Here is a tiny trained network, its code and every weight. The questions are about switching its units off for an input and a target symbol, where a switched-off unit gives its printed mean instead of its output.

import numpy as np


def w(rows, s, z=0):
    codes = np.array(rows[::2]) - 128.0
    scale = np.full(codes.shape[1], s)
    scale[-1] = z or s
    return codes * scale


def f(y):
    return y / 2 * (1 + np.tanh(0.7978845608 * (y + 0.044715 * y**3)))


def softmax(a):
    e = np.exp(a - a.max(-1, keepdims=True))
    return e / e.sum(-1, keepdims=True)


def log_softmax(a):
    a = a - a.max(-1, keepdims=True)
    return a - np.log(np.exp(a).sum(-1, keepdims=True))


def net(x, mask):
    ids = ['Ωαεζηθμτφ'.index(c) for c in x.split()]
    T = len(ids)
    res = E[ids] + P[:T]
    u = 0
    for l in range(2):
        q, k, v = (res @ M[l].T for M in (Q, K, V))
        z = softmax(np.where(np.tri(T) > 0, q @ k.T / 4**0.5, -1e9)) @ v
        res = res + np.where(mask[u], z, O[l][:, -1]) @ O[l][:, :-1]
        u += 1
        y = f(res @ A[l][:, :-1].T + A[l][:, -1])
        res = res + np.where(mask[u : u + 4], y, B[l][:, -1]) @ B[l][:, :-1]
        u += 4
    return log_softmax(res[-1] @ U[:, :-1].T + U[:, -1])


Q, K, V, O, A, B = {}, {}, {}, {}, {}, {}
E = w([
[158,109,167,138,92],'Ω',
[96,134,172,32,100],'α',
[92,38,92,149,99],'ε',
[173,100,144,119,122],'ζ',
[167,38,121,162,86],'η',
[121,4,134,216,183],'θ',
[152,94,149,161,93],'μ',
[194,114,178,127,146],'τ',
[179,40,106,155,97],'φ',
],0.019)
P = w([
[139,105,133,143,11],'0',
[173,46,129,61,119],'1',
[108,59,134,64,113],'2',
[73,52,99,93,93],'3',
[62,71,100,111,98],'4',
[58,131,118,108,117],'5',
[54,175,129,112,134],'6',
[54,211,135,115,135],'7',
[80,196,113,128,142],'8',
[122,184,76,141,141],'9',
[103,226,90,130,151],'10',
[140,146,53,255,109],'11',
[122,218,62,157,136],'12',
],0.0096)
Q[0] = w([
[87,133,35,114,137],'0.h0',
[97,246,60,164,158],'0.h0',
[112,221,125,162,98],'0.h0',
[193,154,127,211,201],'0.h0',
],0.011)
K[0] = w([
[133,102,133,84,106],'0.h0',
[143,136,192,6,99],'0.h0',
[145,189,114,163,106],'0.h0',
[149,185,106,85,87],'0.h0',
],0.011)
V[0] = w([
[51,122,250,173,253],'0.h0',
[136,136,146,181,68],'0.h0',
[61,70,193,105,125],'0.h0',
[92,175,83,109,73],'0.h0',
],0.0072)
O[0] = w([
[147,108,74,91,148,114],'0.h0',
[126,136,73,145,123,162],'0.h0',
[132,245,219,151,113,254],'0.h0',
[122,74,113,160,57,52],'0.h0',
],0.011,0.006)
A[0] = w([
[30,47,123,80,84,254],'0.n0',
[156,24,179,203,68,208],'0.n1',
[236,136,129,217,168,188],'0.n2',
[27,143,114,254,38,121],'0.n3',
],0.0056,0.00079)
B[0] = w([
[161,223,238,81,219,161],'0.n0',
[108,197,238,80,86,221],'0.n1',
[134,124,120,183,183,180],'0.n2',
[163,85,2,101,172,255],'0.n3',
],0.0081,0.0048)
Q[1] = w([
[121,130,115,120,235],'1.h0',
[86,229,51,77,77],'1.h0',
[204,72,138,50,2],'1.h0',
[104,100,96,64,214],'1.h0',
],0.0075)
K[1] = w([
[113,234,197,109,213],'1.h0',
[3,162,140,106,173],'1.h0',
[181,57,90,141,108],'1.h0',
[192,100,191,172,124],'1.h0',
],0.0054)
V[1] = w([
[240,45,92,57,191],'1.h0',
[158,131,111,60,138],'1.h0',
[254,182,193,175,138],'1.h0',
[165,3,116,191,134],'1.h0',
],0.0089)
O[1] = w([
[55,120,120,170,90,45],'1.h0',
[126,167,31,150,82,103],'1.h0',
[139,194,142,155,146,255],'1.h0',
[9,187,135,97,103,72],'1.h0',
],0.012,0.0051)
A[1] = w([
[67,74,166,138,126,115],'1.n0',
[129,99,110,184,144,253],'1.n1',
[203,149,147,129,193,25],'1.n2',
[151,58,97,95,2,12],'1.n3',
],0.009,0.0023)
B[1] = w([
[176,10,203,138,165,126],'1.n0',
[144,156,147,22,138,175],'1.n1',
[81,144,110,153,102,254],'1.n2',
[96,157,140,224,27,120],'1.n3',
],0.011,0.0071)
U = w([
[151,178,185,160,15,189],'Ω',
[166,91,179,170,183,180],'α',
[212,114,68,68,199,201],'ε',
[86,186,46,253,160,178],'ζ',
[100,101,114,179,81,91],'η',
[123,142,79,201,136,135],'θ',
[72,76,109,73,111,200],'μ',
[108,136,114,186,111,2],'τ',
[138,81,134,166,107,38],'φ',
],0.0076,0.0041)

Each question gives the input, a string of symbols that net reads in full, and the target symbol t.
The units are the heads (4 rows each of Q, K, V and O) and the neurons (one row each of A and B). Each row of codes is followed by its name. A weight is (code - 128) times the scale printed after its matrix; where a second scale follows, it is the last column's (O, A, B and U).
mask holds one flag per unit, layer by layer, with each layer's heads first. A switched-off unit (its flag False) gives its mean, the last column of its rows in O or B, instead of its output. The means were averaged over made-up inputs and are rounded, as every weight is.
A unit's drop is (log p(t) with every unit on - log p(t) with that unit switched off) / (log p(t) with every unit on - log p(t) with every unit switched off).
The circuit of an input: a set's keep is (log p(t) with only the set's units on - log p(t) with every unit switched off) / (log p(t) with every unit on - log p(t) with every unit switched off). Starting from all 10 units, units are removed one at a time, each time the one whose removal leaves the highest keep (on an exact tie, the one counted first), for as long as the keep stays at least 0.8.
circuit, biggest first: the units of the circuit, biggest drop first
unit that matters most: the unit with the biggest drop
top k neurons: the k neurons with the biggest drops, biggest first
k most important neurons of layer l: the k neurons of layer l with the biggest drops, biggest first
drop of u: that unit's drop, to one decimal
input ε α τ, target Ω: 2 most important neurons of layer 0 => (0.n1; 0.n3)
input ε ε ε α θ φ μ ζ η ε ε ε, target ε: unit that matters most => 0.n3
input φ ε ε ζ, target Ω: top 3 neurons => (0.n3; 0.n1; 0.n0)
input θ μ τ, target ζ: circuit, biggest first => (0.h0; 1.h0)
input φ ε τ, target Ω: 2 most important neurons of layer 0 => (0.n3; 0.n1)
input φ τ ε, target Ω: circuit, biggest first => (1.h0; 0.h0)
input φ μ ε, target Ω: top 2 neurons => (0.n1; 0.n0)
input ε ε μ η ε τ ε ε τ θ ζ τ τ, target ζ: 3 most important neurons of layer 0 => (0.n2; 0.n3; 0.n1)
input Ω ε μ η, target Ω: 2 most important neurons of layer 1 => (1.n2; 1.n0)
input τ θ ζ, target ζ: circuit, biggest first => (1.h0; 0.h0)
input ε ε τ φ τ θ τ τ τ ζ, target ζ: 2 most important neurons of layer 0 => (0.n1; 0.n2)
input ε ε μ ε ε θ μ θ η τ ε, target ε: 2 most important neurons of layer 1 => (1.n2; 1.n3)
input ε η α μ μ ε ε μ η ε η θ, target ε: top 2 neurons => (1.n1; 0.n3)
input μ θ ε ε ε ε α, target ε: circuit, biggest first => (1.h0)
input ε θ μ θ τ μ α, target ε: drop of 1.n0 => 0.0
input ε μ μ μ τ ε μ α θ μ ζ θ θ, target ε: drop of 0.n3 => 0.3
input ε ε η, target Ω: drop of 1.n3 => 0.1
input μ ε ε φ, target Ω: drop of 0.n1 => 0.5
